Below are the code and all the weights of a small trained network. Each question names an input and a class and asks about switching units off, where a switched-off unit gives its printed mean instead of its output.

import numpy as np


def w(rows, s, z=0):
    codes = np.array(rows[::2]) - 128.0
    scale = np.full(codes.shape[1], s)
    scale[-1] = z or s
    return codes * scale


def norm(h):
    return h / np.sqrt((h * h).mean(-1, keepdims=True) + 1e-5)


def f(y):
    return y / 2 * (1 + np.tanh(0.7978845608 * (y + 0.044715 * y**3)))


def log_softmax(a):
    a = a - a.max(-1, keepdims=True)
    return a - np.log(np.exp(a).sum(-1, keepdims=True))


def net(x, mask):
    res = np.array(x, float).reshape(1, 7) / 4 @ E
    u = 0
    for l in range(4):
        y = f(norm(res) @ A[l][:, :-1].T + A[l][:, -1])
        res = res + np.where(mask[u : u + 3], y, B[l][:, -1]) @ B[l][:, :-1]
        u += 3
    return log_softmax(norm(res)[-1] @ U[:, :-1].T + U[:, -1])


A, B = {}, {}
E = w([
[68,165,135,92,190,98,102,160,167,140,104],'x0',
[232,115,147,68,128,207,115,182,139,52,240],'x1',
[67,166,145,4,50,167,165,184,177,210,122],'x2',
[156,58,112,65,57,3,84,18,134,51,75],'x3',
[133,209,197,174,110,170,114,21,154,117,136],'x4',
[226,120,57,74,20,47,96,122,43,150,93],'x5',
[100,170,127,121,130,155,183,55,14,140,210],'x6',
],0.0057)
A[0] = w([
[89,150,133,146,218,217,146,238,141,151,168,47],'L0N0',
[206,99,137,180,147,181,91,155,143,82,170,3],'L0N1',
[78,167,166,155,154,254,146,175,196,142,160,63],'L0N2',
],0.0065,0.0036)
B[0] = w([
[83,225,124,86,53,253,65,96,107,87,194,254],'L0N0',
[158,69,135,144,179,86,162,143,197,156,79,171],'L0N1',
[91,220,174,42,25,217,109,89,73,80,133,252],'L0N2',
],0.0061,0.005)
A[1] = w([
[123,131,147,125,149,132,155,142,130,234,116,3],'L1N0',
[95,76,154,230,253,162,175,35,67,68,238,63],'L1N1',
[85,131,175,185,175,145,194,244,109,156,113,22],'L1N2',
],0.0043,0.0031)
B[1] = w([
[166,65,20,181,153,122,92,53,110,114,134,80],'L1N0',
[82,2,30,98,173,110,202,226,142,198,119,251],'L1N1',
[142,166,113,97,48,129,97,111,101,44,120,96],'L1N2',
],0.0058,0.0023)
A[2] = w([
[80,114,172,79,192,106,106,98,210,77,175,75],'L2N0',
[3,178,165,185,157,80,121,93,191,139,34,111],'L2N1',
[200,150,131,136,62,100,127,26,85,108,127,4],'L2N2',
],0.0059,0.003)
B[2] = w([
[184,142,134,45,83,126,80,64,167,88,140,172],'L2N0',
[159,47,41,92,192,113,136,169,168,177,76,252],'L2N1',
[105,209,160,126,113,157,158,112,93,111,254,173],'L2N2',
],0.0087,0.003)
A[3] = w([
[253,150,144,224,173,142,61,185,210,120,79,5],'L3N0',
[218,91,149,134,84,134,164,227,103,104,228,11],'L3N1',
[86,117,85,45,74,49,117,217,131,180,70,75],'L3N2',
],0.0057,0.0021)
B[3] = w([
[15,69,24,67,204,27,187,210,231,226,192,171],'L3N0',
[86,61,98,249,254,111,109,187,240,177,28,195],'L3N1',
[209,16,95,170,254,74,202,134,197,150,49,255],'L3N2',
],0.004,0.0038)
U = w([
[121,238,162,93,56,159,123,71,95,102,206,253],'0',
[144,2,86,106,195,64,164,139,173,154,79,3],'1',
],0.007,0.0011)

Each question gives the input, the list of numbers given to net, and the class t.
The units are the neurons (one row each of A and B). Each row of codes is followed by its name. A weight is (code - 128) times the scale printed after its matrix; where a second scale follows, it is the last column's (A, B and U).
mask holds one flag per neuron, layer by layer. A switched-off neuron (its flag False) gives its mean, the last column of its row in B, instead of its output. The means were averaged over made-up inputs and are rounded, as every weight is.
A unit's drop is (log p(t) with every unit on - log p(t) with that unit switched off) / (log p(t) with every unit on - log p(t) with every unit switched off).
The circuit of an input: a set's keep is (log p(t) with only the set's units on - log p(t) with every unit switched off) / (log p(t) with every unit on - log p(t) with every unit switched off). Starting from all 12 units, units are removed one at a time, each time the one whose removal leaves the highest keep (on an exact tie, the one counted first), for as long as the keep stays at least 0.8.
circuit, biggest first: the units of the circuit, biggest drop first
top k neurons: the k neurons with the biggest drops, biggest first
k most important neurons of layer l: the k neurons of layer l with the biggest drops, biggest first
drop when u is switched off: that unit's drop, to one decimal
input [2,-2,-6,4,7,0,7], class 1: circuit, biggest first => (L1N1, L0N2)
input [0,8,1,3,-6,-5,-3], class 0: circuit, biggest first => (L2N1, L1N1)
input [0,-6,-4,-8,-7,4,1], class 0: circuit, biggest first => (L2N1, L0N0)
input [1,-6,-6,-3,0,-6,8], class 1: circuit, biggest first => (L1N1)
input [6,-6,-7,-1,1,5,8], class 1: top 2 neurons => (L0N2, L1N1)
input [2,3,5,-2,-1,5,2], class 1: circuit, biggest first => (L0N2, L3N2)
input [-3,-8,5,4,3,4,3], class 1: top 4 neurons => (L0N0, L2N1, L0N2, L3N2)
input [-6,4,-1,1,-2,-5,2], class 1: top 3 neurons => (L0N1, L1N1, L3N1)
input [3,4,6,1,0,2,-2], class 1: top 2 neurons => (L0N0, L3N2)
input [8,4,-8,-1,0,7,6], class 1: top 3 neurons => (L0N2, L1N1, L0N0)
input [-3,8,8,6,-5,-1,3], class 1: 2 most important neurons of layer 0 => (L0N0, L0N2)
input [-5,0,-7,-5,5,0,-1], class 1: drop when L1N1 is switched off => 0.1
input [-7,1,0,-5,-6,-7,-2], class 0: drop when L3N1 is switched off => 0.0
input [6,-2,0,5,4,-1,2], class 1: drop when L2N1 is switched off => 1.8
